Below are the code and all the weights of a small trained network. Each question names an input and a target symbol and asks about switching units off, where a switched-off unit gives its printed mean instead of its output.

import numpy as np


def w(rows, s, z=0):
    codes = np.array(rows[::2]) - 128.0
    scale = np.full(codes.shape[1], s)
    scale[-1] = z or s
    return codes * scale


def norm(h):
    return h / np.sqrt((h * h).mean(-1, keepdims=True) + 1e-5)


def f(y):
    return np.maximum(y, 0)


def softmax(a):
    e = np.exp(a - a.max(-1, keepdims=True))
    return e / e.sum(-1, keepdims=True)


def log_softmax(a):
    a = a - a.max(-1, keepdims=True)
    return a - np.log(np.exp(a).sum(-1, keepdims=True))


def net(x, mask):
    ids = ['αγδεηθξπσψω'.index(c) for c in x.split()]
    T = len(ids)
    res = E[ids] + P[:T]
    u = 0
    for l in range(2):
        q, k, v = (norm(res) @ M[l].T for M in (Q, K, V))
        z = softmax(np.where(np.tri(T) > 0, q @ k.T / 2**0.5, -1e9)) @ v
        res = res + np.where(mask[u], z, O[l][:, -1]) @ O[l][:, :-1]
        u += 1
        y = f(norm(res) @ A[l][:, :-1].T + A[l][:, -1])
        res = res + np.where(mask[u : u + 4], y, B[l][:, -1]) @ B[l][:, :-1]
        u += 4
    return log_softmax(norm(res)[-1] @ U[:, :-1].T + U[:, -1])


Q, K, V, O, A, B = {}, {}, {}, {}, {}, {}
E = w([
[136,127,125,134,140],'α',
[93,98,132,114,121],'γ',
[136,132,144,152,139],'δ',
[132,135,114,125,130],'ε',
[2,168,100,113,155],'η',
[131,119,141,150,138],'θ',
[131,149,124,163,108],'ξ',
[182,93,76,152,118],'π',
[119,145,63,76,158],'σ',
[115,131,99,124,126],'ψ',
[125,93,155,201,173],'ω',
],0.036)
P = w([
[177,59,253,28,31],'0',
[163,68,145,185,140],'1',
[155,103,114,176,132],'2',
[136,112,103,177,128],'3',
[118,118,94,171,117],'4',
[131,122,98,188,127],'5',
[131,142,100,191,126],'6',
[138,143,103,198,129],'7',
[135,150,103,202,132],'8',
[128,148,93,200,131],'9',
[125,144,93,199,125],'10',
[118,138,89,201,124],'11',
[127,153,93,206,130],'12',
],0.0045)
Q[0] = w([
[88,48,171,2,125],'0.h1',
[130,84,98,195,72],'0.h1',
],0.0082)
K[0] = w([
[68,46,38,202,211],'0.h1',
[143,53,117,28,1],'0.h1',
],0.0074)
V[0] = w([
[200,117,163,18,2],'0.h1',
[155,232,210,117,124],'0.h1',
],0.0066)
O[0] = w([
[49,222,7,164,141,153],'0.h1',
[9,1,19,130,120,2],'0.h1',
],0.0066,0.0013)
A[0] = w([
[60,134,183,151,161,151],'0.n1',
[178,89,152,109,123,77],'0.n2',
[96,70,117,60,161,113],'0.n3',
[179,164,1,111,117,253],'0.n4',
],0.0071,0.0014)
B[0] = w([
[151,109,110,69,209,183],'0.n1',
[10,143,210,150,179,148],'0.n2',
[115,188,129,86,105,160],'0.n3',
[171,117,166,119,132,253],'0.n4',
],0.011,0.0058)
Q[1] = w([
[184,63,148,190,131],'1.h1',
[136,2,128,36,180],'1.h1',
],0.0081)
K[1] = w([
[92,48,103,167,139],'1.h1',
[89,2,102,31,128],'1.h1',
],0.0098)
V[1] = w([
[103,3,107,68,82],'1.h1',
[166,121,212,147,99],'1.h1',
],0.0053)
O[1] = w([
[198,251,118,213,128,2],'1.h1',
[116,70,76,154,21,103],'1.h1',
],0.013,0.0023)
A[1] = w([
[191,140,167,248,68,250],'1.n1',
[236,209,59,2,165,140],'1.n2',
[37,214,55,205,142,113],'1.n3',
[18,132,226,129,190,191],'1.n4',
],0.0059,0.0019)
B[1] = w([
[46,222,4,64,52,214],'1.n1',
[119,87,162,202,167,214],'1.n2',
[101,46,249,115,2,195],'1.n3',
[236,208,94,101,39,255],'1.n4',
],0.0065,0.0051)
U = w([
[157,158,82,54,226,100],'α',
[113,88,143,91,136,109],'γ',
[109,224,123,178,135,137],'δ',
[7,182,143,85,162,184],'ε',
[168,200,215,81,74,121],'η',
[189,150,6,122,114,97],'θ',
[109,106,194,210,187,255],'ξ',
[137,91,165,107,112,81],'π',
[161,89,170,114,109,63],'σ',
[106,100,136,64,137,100],'ψ',
[61,131,137,152,18,175],'ω',
],0.012,0.002)

Each question gives the input, a string of symbols that net reads in full, and the target symbol t.
The units are the heads (2 rows each of Q, K, V and O) and the neurons (one row each of A and B). Each row of codes is followed by its name. A weight is (code - 128) times the scale printed after its matrix; where a second scale follows, it is the last column's (O, A, B and U).
mask holds one flag per unit, layer by layer, with each layer's heads first. A switched-off unit (its flag False) gives its mean, the last column of its rows in O or B, instead of its output. The means were averaged over made-up inputs and are rounded, as every weight is.
A unit's drop is (log p(t) with every unit on - log p(t) with that unit switched off) / (log p(t) with every unit on - log p(t) with every unit switched off).
The circuit of an input: a set's keep is (log p(t) with only the set's units on - log p(t) with every unit switched off) / (log p(t) with every unit on - log p(t) with every unit switched off). Starting from all 10 units, units are removed one at a time, each time the one whose removal leaves the highest keep (on an exact tie, the one counted first), for as long as the keep stays at least 0.8.
units of the circuit, in order: the units of the circuit, biggest drop first
most important unit: the unit with the biggest drop
top k neurons: the k neurons with the biggest drops, biggest first
top k neurons in layer l: the k neurons of layer l with the biggest drops, biggest first
input η ε ψ, target η: units of the circuit, in order => (0.h1)
input δ γ η ξ θ, target δ: units of the circuit, in order => (1.h1, 0.n1)
input δ ω δ η α σ θ α δ δ, target δ: units of the circuit, in order => (0.h1, 1.h1, 1.n2)
input δ ω ω ω α, target δ: units of the circuit, in order => (0.h1, 1.h1)
input η ξ ε, target η: top 2 neurons => (0.n2, 1.n4)
input δ δ η γ ω ω δ δ η α σ σ γ, target η: units of the circuit, in order => (1.h1, 0.h1)
input σ η ψ ξ η γ ψ θ ξ θ η ξ θ, target η: top 2 neurons in layer 0 => (0.n1, 0.n2)
input α η η ω α θ θ, target α: top 2 neurons in layer 1 => (1.n4, 1.n2)
input ω ψ σ π γ ψ σ π η π θ δ, target ω: units of the circuit, in order => (1.h1, 0.h1, 1.n1, 0.n4)
input η δ ξ α, target η: units of the circuit, in order => (0.h1, 0.n2, 1.n4, 1.h1)
input ξ α ξ ω ω δ α δ α, target ξ: top 2 neurons => (1.n1, 0.n2)
input ξ ω ε θ α γ σ ψ, target ξ: units of the circuit, in order => (0.n4, 1.n2, 1.n4)
input α γ π γ γ α, target α: top 2 neurons => (0.n1, 0.n4)
input σ π ξ δ σ δ ω ξ θ ξ η δ, target σ: top 2 neurons => (1.n4, 0.n1)
input η γ δ ε, target η: top 2 neurons => (0.n2, 0.n4)
input θ ω θ θ θ ω α, target θ: units of the circuit, in order => (1.h1, 0.h1)
input δ θ γ α ψ ε ξ ξ ξ, target ω: units of the circuit, in order => (1.n3, 0.h1)
input δ ξ γ π π ψ ω ξ θ, target δ: units of the circuit, in order => (1.h1, 0.h1, 0.n1, 0.n4)
input δ σ ξ η θ ω ξ δ γ ψ η η ε, target δ: units of the circuit, in order => (1.h1, 0.h1, 1.n4)
input ξ θ ω γ ξ ξ δ ε, target ξ: top neuron => (0.n4)
input ξ ω σ γ ξ ξ ξ α ξ π ε ψ, target ξ: units of the circuit, in order => (1.n2, 1.h1, 0.n4)
input α ω ξ η θ θ σ η α ψ, target α: top 2 neurons in layer 1 => (1.n3, 1.n1)
input θ σ γ θ δ, target θ: most important unit => 0.n1
input α ψ σ γ θ ψ γ ψ ξ ψ, target α: top 2 neurons => (1.n3, 0.n4)
input η δ ξ ω σ η θ θ ξ ψ, target η: top 2 neurons => (0.n4, 0.n1)
input θ ξ σ ε ω σ η α δ, target θ: top 2 neurons in layer 1 => (1.n3, 1.n2)
